In the rows, zero is written as 128.
Here are made-up nodes, facts about them, and rows of numbers that follow some of those facts. Name the node behind each unnamed row.

Known rows:
rukuplu: [153 121  80  94 131 174 137 113 104 185 172 159 164 120 160 162 123 136
 144 117  96 130  64 106 130 109 112 130]
detran: [124 118 152  95 121 141 138 107 104 137 143 162 171 114 167 148 117 170
 157 179 108  66  75  67  92 123 128 117]
tripo: [120 121  98 156 116 115 139 116 158 206 154 200 180 147 125 116  99 132
 157 101  54 112 132 147 154 113 119 127]
taskugrur: [153 116  80  98 128 173 137 113 106 180 173 160 162 115 161 165 125 135
 141 117  97 130  69 107 127 105 112 129]
nonul: [151 124 113 117 120 113 142 108 109 179 172 148 160 112 133 167 110 135
 158 118  95 126  98 128  98 115 116 108]
lofek: [151 143 104 109 132 111 134 102  94 179 157 134 149 101 132 157 107 151
 159 112 100 106 104 149 110 126 103 126]
piruk: [170 104 162 127  89 212 101 122  59 194 186 153 192 111 144 129 125 183
 152 155  97 129 117 174  82  90 166 119]
klaklek: [158 131 126 118 118  75 142 119 115 182 164 137 157 114 129 183 114 131
 173  95 105 129 102 126  87 124 115 100]
vuzastor: [140 153 109  98 116  58 126 105 100 181 153 110 148 100 134 188 105 161
 175 102 105  87 109 135  76 145 106 102]
kliri: [149 127  70  87 138 159 129 120  57 179 191 125 158  84 186 159 112 183
 139 114 107 100  79 151 113 101 135 115]
planil: [122 126  67 107 155 120 161 112  89 182 166 154 155 100 181 129 105 152
 134 110  91  93  99 136 167  99 128 138]
grebem: [170 101 167 117 109 211 103 126  68 192 194 154 191 114 139 127 122 197
 152 152  88 128 110 173  83  96 160 117]
debrir: [154 138 117 122 166  82 177 101  70 185 174 138 139  92 134 128  91 134
 152 120 109 130 110 173 145 104 130 128]
dretra: [113 133  70 103 129 133 132  90  98 182 165 148 157 104 155 138  95 165
 142 140  76  78 107 139 126 117 113 125]
dropel: [151 141 104 111 132 111 136 103  94 178 157 133 148 100 133 158 108 151
 158 111 101 106 107 150 109 126 102 126]
bemo: [118 113  78  92 116 123 134  99  99 162 183 170 188 133 165 145  75 155
 141 144  56 119 104 117 111 109 112 116]
stabre: [176 144 138  81 139  93 146  96  77 144 133 101 128  82 131 199 132 129
 164 115 135 116  83 105  81 136  80 140]

How the nodes are related:
bamom (θ klatreki) (Ψ sutonim)
bemo (θ flobubas) (Ψ gaba)
boskik (θ kagi)
bredak (θ ploklel)
brigi (θ geku)
brole (Ψ troklak)
brubo (θ savum)
debrir (θ skova)
detran (θ gaba) (Ψ druskiklas)
dredi (θ giplir)
dretra (θ klatreki)
dribran (θ klaklek)
drimavon (θ treflestom)
drogosto (θ lotruk)
fadu (θ pledri)
flobran (Ψ trodral)
flobubas (θ klatreki) (Ψ gritir)
flovemok (Ψ gaba)
fudo (θ drepluzu)
giplir (θ treflestom) (Ψ sastol)
grebem (θ bisal) (Ψ vesam)
gretra (θ kleplis)
kenun (θ flobubas)
klaklek (Ψ bati)
klaple (Ψ nonos)
klazek (θ gretrek) (Ψ gritir)
kleplis (θ klaklek) (Ψ sutonim)
kliri (θ gritam)
klotrul (Ψ tribrin)
kluka (θ skova) (Ψ gaba)
klusku (θ klotrul)
konum (θ kleplis)
molo (θ brunedum) (Ψ plotro)
momodo (θ flobubas)
mupes (Ψ dropel)
nitrum (θ depatik)
nonul (Ψ skova)
padridrul (θ stabre) (Ψ nonos)
pazeror (θ vuzastor) (Ψ depatik)
peflen (θ giplir) (Ψ klatreki)
peskor (θ sastol) (Ψ tizastek)
piruk (θ bisal) (Ψ pliner)
planil (θ savum)
plaplustem (θ pliner)
plasifor (θ kagi) (Ψ trodral)
pledri (θ treflestom)
ploklel (θ kagi) (Ψ sastol)
plozor (θ lotruk)
razik (θ tonar)
reres (θ stabre) (Ψ stabre)
roduk (θ pliner)
rukuplu (θ zasto) (Ψ gretrek)
saflu (θ klaklek) (Ψ vadan)
sastol (Ψ gretrek)
setuk (θ depatik)
skeskil (θ giplir)
sketrul (Ψ gritir)
sobrul (θ vesam) (Ψ druskiklas)
sofle (θ vuzastor) (Ψ druskiklas)
taplis (θ klatreki)
taskugrur (θ zasto) (Ψ giplir)
tefas (θ vesam)
tizastek (θ pliner)
tonar (Ψ druskiklas)
trarok (θ debrir)
treflestom (θ tribrin) (Ψ pliner)
tripo (θ gemen) (Ψ gemen)
trolobras (θ savum)
tuvu (θ druskiklas) (Ψ savum)
vadril (Ψ sastol)
vafom (Ψ zemam)
vivir (θ sutonim)
zofle (θ depatik)

Which node is each row?
No name comes twice in this set of rows, the named rows included.
[148 155 127 154 126  40 134 131 143 208 132 154 161 133 107 143 106 139
 186  51  89 109 146 174 134 141 105 126] | gemen
[139 129  98 120 166 120 176  91  70 184 179 154 144  92 145 110  87 139
 136 142  95 122 109 170 162  94 131 136] | trarok
[110 118  80 102 107 135 130  91 115 179 176 154 166 114 152 163 100 154
 145 152  71  90 100 108  96 115 120 101] | pazeror
[157 123 113  99 121 101 135 112  94 158 175 155 180 130 143 164  86 140
 159 116  80 148 103 128  96 118 101 116] | flovemok
[169 144 138 125 163  47 180 112  71 187 169 122 134  90 127 147  96 129
 166 100 122 139 114 177 131 112 130 120] | skova
[181 148 109 101 138  97 133 128  90 171 150 118 145  96 145 189 130 142
 169  63 129 124  86 137 103 128  94 128] | zasto
[145 153 173 126 116  51 151  91 127 152 142 147 148 118  97 168  86 132
 194 158 117  99  97 106  63 150 101  86] | tonar
[162 180 136 132 108  79 108 119 105 174 167 133 157 110 112 162  74 192
 204 115 128  79  90 176  50 155 113  61] | druskiklas
[164 158 108 117 135  64 153  85  84 184 174 113 128  88 101 173  83 131
 171 118 112 132 108 175  85 131  97  99] | vesam
[117 110 124 115 116 124 136 113 132 175 140 172 178 130 154 143 125 145
 150 130  73  90 115  93 127 117 123 136] | molo

The same nodes again, as new rows of numbers:
Known rows:
tuvu: [125 143 142 117 130 141 151 128 138 114 132 137 144 122 121 110 142 128
 141 129 109 130 123 124 125 128 128 123 114 138 130 115 140 141 128 124
 129 149 117]
kenun: [133 116 116 148 228 123 161 106 173 150 143 123 183 203 200 168 151 156
 154 100 143 176 152  54 153 107  93 114 114 117 131 123  71 165 108  82
  90 121 140]
skeskil: [ 81 136 120 140 139 107 189 107  31 170  83 139  78  92 150 118  98 144
  74 129  87 145 146 117 100 225 129 151 122 175 143 142  81 128 100  91
 109 160 110]
plasifor: [ 99 162  98  92 115 166 164 149 159  65 140 144 115  78 102 150 252 150
 175 196 117 106 152 113 206 154 247 104 169 208 129 161 107 131 165  92
  55  91 156]
kleplis: [150 146  67 151  56  71  87 143 191 151 116  85  50 161 182  22  47 148
 164 130 134 162 139 126  61  55 188  59 135 145  95 130 180 141 148 135
  84 195 145]
flobubas: [166 121 117 177 197 126 157 109  91 178 121  68 214 239 182 169 156 142
 175  53 223 151 184  69 135 104 108  85 141 110  83  96  65 136 155 141
  86  79 175]
dretra: [134 116 116 149 228 124 160 108 174 149 141 121 181 202 200 169 151 156
 154 101 142 176 154  53 153 107  93 113 114 116 130 123  71 164 107  83
  90 120 141]
drogosto: [132 143 140 116 135 139 138 129 137 119 136 138 149 114 122 121 136 120
 128 126 102 124 120 133 132 125 125 131 107 128 133 129 147 133 118 117
 126 140 112]
padridrul: [ 87 143 150 111 153 160 127 121 137 103 134 131 133 155 108 103 140 103
 149 124 110 110 115 109 111 139  89 140  95 167 144  90 159 136  93 142
 162 144 119]
sobrul: [127 127 183 115 124  99 173  76 146 118  91 148 129 126  64 118 119 114
 144 125  87 144 110 130 136  66 122 177 128 137 155 104 133 144 142 134
  76 100  97]
sutonim: [161 138  82 121  74 104  77 157 170 153 132  95 143 117 141  88 101 142
  95 125 126 164 153 166  89 131 103 111 137  77 150 172 117 120 161 128
 136  94 135]
dedu: [132 126 131 124 123 129 122 131 132 123 132 126 131 126 126 127 130 127
 125 130 125 126 126 133 128 129 126 126 127 123 130 130 134 127 133 135
 137 125 128]
nonul: [126 130 137 123 120 134 135 132 132 116 130 127 131 129 122 115 138 130
 137 132 129 131 125 126 119 130 125 120 134 131 125 114 131 132 139 143
 141 133 133]
gritir: [172 153 120 139 134 135 110 130  57 165 121  87 186 141 128 158 128  97
 110  76 148  88 154 166 136 127 150 119  93 112 101 151 163  93 127 136
  92  89 130]
bati: [134 124 123 121 131 125 108 135 134 129 136 126 131 127 134 139 126 126
 110 133 117 122 128 142 132 130 128 129 119 115 133 146 140 122 125 132
 135 116 129]
brunedum: [136 113 127 128 109 124 103 139 126 125 130 118 122 134 122 132 128 129
 121 133 145 125 130 142 121 128 122 122 148 110 125 128 128 120 150 161
 156 108 143]
lotruk: [139 105 129 131 101 122  94 142 125 124 131 114 119 137 119 136 124 131
 119 135 155 125 128 146 117 129 118 121 156 100 123 126 125 116 159 175
 168 101 149]

Name these rows:
No name comes twice in this set of rows, the named rows included.
[158 161 141 142 115 147 152 123  57 147 113  90 184 144 110 117 143 105
 152  77 164 100 152 145 119 125 149 104 118 137  91 102 147 111 149 152
 101 115 134] | sketrul
[139 127 144 121 120 133 122 134 132 120 137 132 145 120 117 128 131 123
 121 128 120 126 120 142 123 126 116 129 124 106 131 125 142 126 135 144
 151 127 123] | debrir
[147 149  87 143 181 116 170 120 215 163 136 103 203 192 204  88 138 175
 163  94 138 226 176  61 105 105  72  90 124 108 145 125  47 181 137  63
  78 129 138] | bamom
[126 140 109 146 122  96 118 122 157 126 124 117  48 162 176  81  73 128
 170 133 110 117 111 104 109  57 212  84 102 177  86 114 209 142 102 125
  77 217 130] | saflu
[107 140 154 113 148 154 151 126 135 102 138 143 136 135 114 121 150 118
 143 134 103 118 114 113 125 136 123 127 110 151 133 100 150 140 115 141
 150 152 119] | piruk
[ 76 138 126 140 134 110 203 106  32 163  81 141  77  95 145 106 105 148
  86 130  88 151 146 110  94 225 129 145 128 184 139 127  76 134 106  97
 115 169 112] | peflen
[ 82 135  80 187 107 120 155 137  40 191  90 153  39  82 100 158  55 125
  66 121 192 141 125 115  90 217 125 176 192 136 121 125  27  91 104  91
 138 162 126] | giplir
[ 89 104 101 149 118  87 141 121  20 182  82 120  51 111 154 142  85 150
  50 136 120 143 154 133  92 231 125 146 154 146 141 159  68 108 124 131
 140 121 138] | tribrin
[ 86 129 139 117 144 151 112 124 130 110 129 120 116 168 110 107 135 109
 146 127 133 112 120 110 106 139  89 134 116 162 141  90 150 129 108 160
 171 128 135] | klaple
[134  98  94 163  80  74  65 137 143 134 117  93  12 187 171  95  59 138
 162 143 172 118 120 119  92  57 205  72 158 146  72 113 186 122 148 191
 123 173 171] | klaklek
[130 116 136 128 103 127 116 138 129 118 130 119 121 137 117 120 134 133
 135 136 150 132 129 134 113 130 123 115 154 117 122 113 123 126 158 168
 161 119 145] | klotrul

The same nodes again, as new rows of numbers:
Some nodes and their rows:
zofle: [136 104 125 113  90 144 125 120 127 120 112 146 140 117 165 123 123 125
 142 121 134 128 134 123 131 128  96 124 130]
tuvu: [154 136 127 120 152 126 124 123 123 111 123 134 134 103 130 126 118 126
 127 120 107 146 148 137 134 139 130 131 124]
ploklel: [162 117 123 112 189 124 165 145 107 126 138 157   4 116 140 157 120 102
 120 133 137 133 152 103 134 143 148 122 110]
dribran: [157 116 137 126 118 113 149 108 143 107 136 129  99 141 115 114 134  88
 126 120 123 102 153 140 128 119 122 128 126]
flobubas: [ 83 134 109 138 121 144 165 117 110 178 123 141 164  77 125 140 141  35
 123 149  91 137 159 133 123  96 138 131 121]
trolobras: [152  75 141 118 151 161 122 128 122 134 127 111  93 132 113  73 131 120
 118 122 130 146 106 135 127 131 128 139 134]
brubo: [151  74 140 118 151 161 123 129 121 134 127 111  93 133 113  73 132 120
 118 123 130 145 107 135 127 130 128 139 135]
reres: [123  67 134 123 146 122 172 132 124 133 115 135 120 121 130 125 141 124
 132 145 132 118 122 129 132 127 125 131 119]
vivir: [134 129 130 125 136 133 131 126 128 127 128 129 116 124 132 114 129 124
 126 134 131 126 133 130 130 122 123 129 127]
pazeror: [112 120 121 124 163 132 124 130 116 106 133 142 131 121 140 113 111  90
 133 135 115 118 115 138 139 145 126 133 129]
taskugrur: [138 101 130 119 135 125 137 135 122 124 124 135 130 124 137 109 132 112
 131 136 120 131 134 127 135 122 129 131 121]
gemen: [109 140 132 133 143 123 164 109 126 146 115 114 150 144 116 198 127 149
 123 125 161  97 104 121 128 138 125 131 166]
vadril: [123 108 128 128 113 115 126 139 125 126 125 131 156 137 125 145 127 127
 136 119 117 133 117 122 129 137 140 129 123]
plotro: [137 226 124 129 119 132  97 107 130 115 127 110 115 133 124 155 117 163
 131 107 129 141 131 132 121 141 130 127 152]
skova: [128 142 129 133 117 131 134 120 137 143 112 119 113 139 114 145 141 172
 127 122 147 134 101 131 113 118 123 122 116]
flovemok: [144 122 136 125  94 112 129 138 129 124 122 121 147 132 127 149 134 154
 136 118 113 149 142 116 128 136 141 129 133]
gobrivon: [120 133 128 133 116 124 121 129 130 128 128 125 142 137 122 149 124 140
 129 119 128 131 115 126 125 136 132 127 130]

Name these rows:
No name comes twice in this set of rows, the named rows included.
[128 107 127 124 109 113 140 132 128 140 109 125 132 137 118 147 147 150
 142 119 127 136 111 125 120 125 141 125 106] | nonul
[165  88 141 121 103  95 164 108 147  86 141 135  88 158 112 100 140  43
 135 119 107  83 161 144 133 117 126 130 121] | kleplis
[148 103 130 120 113 128 119 142 128 131 127 133 124 128 136  90 138 117
 129 133 120 141 141 123 130 106 128 128 107] | padridrul
[107 109 128 129 117 116 130 139 122 116 128 131 150 139 130 147 122 123
 141 126 115 127 110 124 131 150 140 130 133] | tonar
[150 139 125 120 174 132 151 133 117 128 137 144  30 120 134 147 121 118
 117 132 142 129 145 114 129 136 135 123 121] | boskik
[139  95 122 121 155 125 131 131 121 129 121 141 150 118 128 119 125 100
 127 125 120 126 124 132 135 123 131 130 109] | klazek
[142 134 127 122 155 133 140 128 122 128 132 135  77 121 134 125 126 121
 121 135 136 128 139 123 130 126 127 126 124] | bredak
[152 150 117 107 177 123 148 130 107 129 124 144  33 126 139 148 131 104
 133 127 137 126 138 112 132 130 149 125 113] | plasifor
[160 116 139 115 116 123 140 135 126 121 119 125 122 120 141 108 138 139
 132 136 116 148 156 121 134 119 129 132 130] | kluka

Now the same nodes, written a new way:
Known rows:
debrir: [138 134  57 104 150 117 125 153 123 126 132 110 134 114]
momodo: [153 106  55 143 118 155  78 160 137 150 126  96 102  65]
drimavon: [135 139  62 127 116 169 142 136 122  66 147 101 155  48]
brubo: [155 136  61  98 194 135 103 126 110 122 186 102 121 121]
giplir: [121 140  43 119 122 157 132 139 117  68 137 107 188  33]
trodral: [136 147  65 108 139 120 102 140 122 105 120 115 130 116]
brunedum: [132 138  50 108 148 109 113 154 117 129 125 112 156 103]
nonul: [158 145  50 106 157 115 124 172 114 115 129 107 134  79]
geku: [132 137  49 108 149 109 114 154 117 129 125 112 156 103]
razik: [147 138  67 119 143 127 126 151 126 121 137 106 123 111]
vuzastor: [128 137  45 103 152 103 112 154 115 132 122 114 162 103]
dribran: [150 177  83 162 107 124 112 175  85 129 158 145 130 110]
peflen: [153 123  84 117 108 177 147 125 142  95 150 115 182  46]
roduk: [135 120  82 138 182 135 157 153 120 127  92 128 105  98]
pazeror: [144 156  54 128 139 139 143 129 149 164 143 111 127 110]
klotrul: [149 150  44 101 145 105 119 141 134 141 123 125 157  82]
troklak: [124 137  37 142 131 117 119 132 105 113 129 104 120 138]

Rows to name:
No name comes twice in this set of rows, the named rows included.
[103 103  58 132 185  93 144 157  85 132  78 127 144  88] | pliner
[152 141  48 118 151 123 127 160 135 131 135 115 146  97] | vadril
[121 147  73 117 143 113 114 146 134 129 136 105 134 100] | gritir
[128 139  53 122 118 161 136 136 119  69 141 103 170  42] | pledri
[150 121  59 138 155 151 121 166 162 107 141 122 147 159] | tripo
[145 137  21 145 143 119 133 143 125 124 134 115 132 123] | brole
[141 109  34 137 131 136  66 167 164 177 123 109 137  29] | flobubas
[124  84  60 113 102 130  41 143 122 183 103 108 171  56] | klatreki
[108 119 108 140 188 112 147 160 144 119 104 122  97  77] | tizastek
[136 150  64 107 141 107 100 141 122  95 119 114 121 104] | nonos
[102 163  33  78  55  93 123 145 147 159 120  93 159 142] | depatik
[141 139  78 124 161 107 130 169 171 125 155 110 127  75] | peskor

